-10.2; -5.5; 45.9; 24.1; 5.1; -21.6; 40.9; 10.4; 3.6; 9.6; -5.6; 2.2; -6.4; -3.6; 19.8; -11.0; -21.7; -33.2; -27.3; -26.3; 17.6  [39]
-7.5; 3.3; -1.2; 8.7; 8.2; -1.7; 2.0; 21.4; -4.9; 3.4; 2.2; 1.7; -13.5; -0.5; 5.4; 1.1; -4.8; -14.7; 5.9; -20.7; -21.9  [43]
-8.6; -2.1; -6.7; 12.8; 6.6; -2.5; 4.1; 9.7; -3.3; 1.2; 2.2; -1.1; -2.4; 5.0; -0.4; 3.1; -5.4; -14.3; 5.8; -13.8; -5.2  [47]
-7.0; -5.4; 1.3; 5.0; 10.7; -10.9; -10.5; 6.7; -4.0; 0.7; -7.8; -7.1; 9.8; 7.6; -3.7; 6.6; -4.3; -29.6; 15.6; -32.7; -22.0  [50]
-4.1; 10.5; 10.6; -30.5; -4.4; -9.0; -20.7; 18.7; 2.7; 9.5; 14.1; 7.0; 6.2; -41.0; 30.2; -5.7; 11.4; 13.5; 28.9; 29.3; -4.4  [44]
-6.9; 1.3; 15.6; -8.3; 10.6; -13.7; -19.8; 15.7; -5.3; -1.0; -7.6; -5.0; 12.4; -7.6; 1.1; 3.0; -1.1; -32.9; 8.6; -29.7; -40.2  [39]
-13.5; 40.4; -1.3; 11.1; 18.1; -15.3; 5.0; -82.7; 3.8; -0.5; -4.2; 8.9; -19.3; 16.6; 5.9; 0.6; 4.9; -17.7; 41.2; -1.2; -3.1  [47]
-0.1; 14.1; 13.2; -3.4; 2.4; -1.3; -8.8; 10.3; -4.0; 1.5; 1.7; 4.9; -1.3; -4.5; 8.0; -6.2; 0.5; 5.7; 0.1; 7.2; -25.2  [47]
-4.5; 6.0; 4.4; 2.7; 4.2; -3.7; -0.6; 8.7; -4.3; 1.8; 4.7; 3.4; 0.6; -1.1; 7.0; -1.3; -4.0; -9.3; 1.2; -9.4; -21.5  [43]
-4.4; 6.2; -1.8; 3.6; 5.8; -4.1; 2.9; -1.1; -4.7; 3.1; 3.0; 2.9; -1.9; -1.9; 5.4; -1.3; -6.3; -11.6; 6.8; -14.1; -21.1  [44]
2.2; 1.3; 0.0; -3.5; -1.9; -0.9; 1.4; -4.4; 0.5; -1.4; -0.4; 0.4; 0.5; -2.2; 0.1; 1.5; 1.2; 0.9; -1.7; 2.1; 10.3  [43]
-3.3; -17.4; 4.3; -2.8; 7.1; -10.1; -18.4; 0.9; 0.9; -3.3; -12.9; -11.9; 17.3; 2.0; -6.9; 7.9; 2.3; -25.5; 4.7; -25.0; -8.1  [50]
-1.4; 2.0; 2.7; -1.3; 3.9; -1.0; -2.9; 3.5; -2.6; 0.4; 2.5; 0.8; -1.2; -2.5; 4.2; 0.7; -2.0; -3.5; 0.1; -5.2; -13.1  [50]
-5.4; 11.5; 0.4; 7.8; 8.1; -4.6; -1.0; 12.6; -5.9; 3.0; 4.0; 2.9; 14.7; 1.0; 6.8; -1.0; -7.0; -14.6; 1.3; -19.3; -30.7  [43]
-11.8; -5.1; -3.8; 12.3; 14.4; -11.3; -9.3; 16.0; -6.0; 2.2; -10.3; -6.2; 5.7; 0.9; -0.8; 8.6; -9.1; -42.8; 12.9; -52.7; -27.8  [50]
3.3; -18.0; 11.6; -16.2; -5.2; -5.2; -22.4; -14.9; 5.3; -7.1; -16.1; -13.4; 20.7; 0.9; -6.2; 5.0; 11.5; 2.4; -5.7; 7.1; 7.6  [39]
-11.5; 56.1; 15.6; 0.7; 17.7; -17.3; 1.9; -79.6; 3.3; -1.5; 0.9; 12.5; -16.7; 8.0; 9.1; -4.8; 8.4; -10.3; 36.5; 19.9; -22.7  [47]
-11.5; -21.0; 25.8; 24.4; 7.1; -14.3; 43.3; 19.7; 1.1; 8.2; -1.4; 0.6; -8.6; -2.3; 12.9; -4.3; -15.8; -39.3; -10.7; -35.8; 15.8  [50]
0.4; 7.7; 6.3; -4.0; 0.2; 0.3; -1.5; 2.9; -1.6; 0.3; 2.1; 1.1; -0.5; -2.8; 1.6; -1.4; 0.5; -1.2; 2.1; -1.4; -9.8  [43]
-13.1; -11.3; -12.4; -0.5; 8.2; -11.9; -11.2; 18.4; 2.2; 10.2; 6.5; 1.1; 5.8; -29.4; 31.0; 6.9; -2.0; -14.4; 41.0; -16.4; 12.8  [44]
-7.6; -19.6; 11.0; -7.7; 7.2; -14.6; -26.4; -0.2; -1.7; -4.3; -19.3; -14.4; 25.1; -1.2; -6.5; 7.9; 4.0; -34.3; 10.3; -37.8; -16.1  [39]
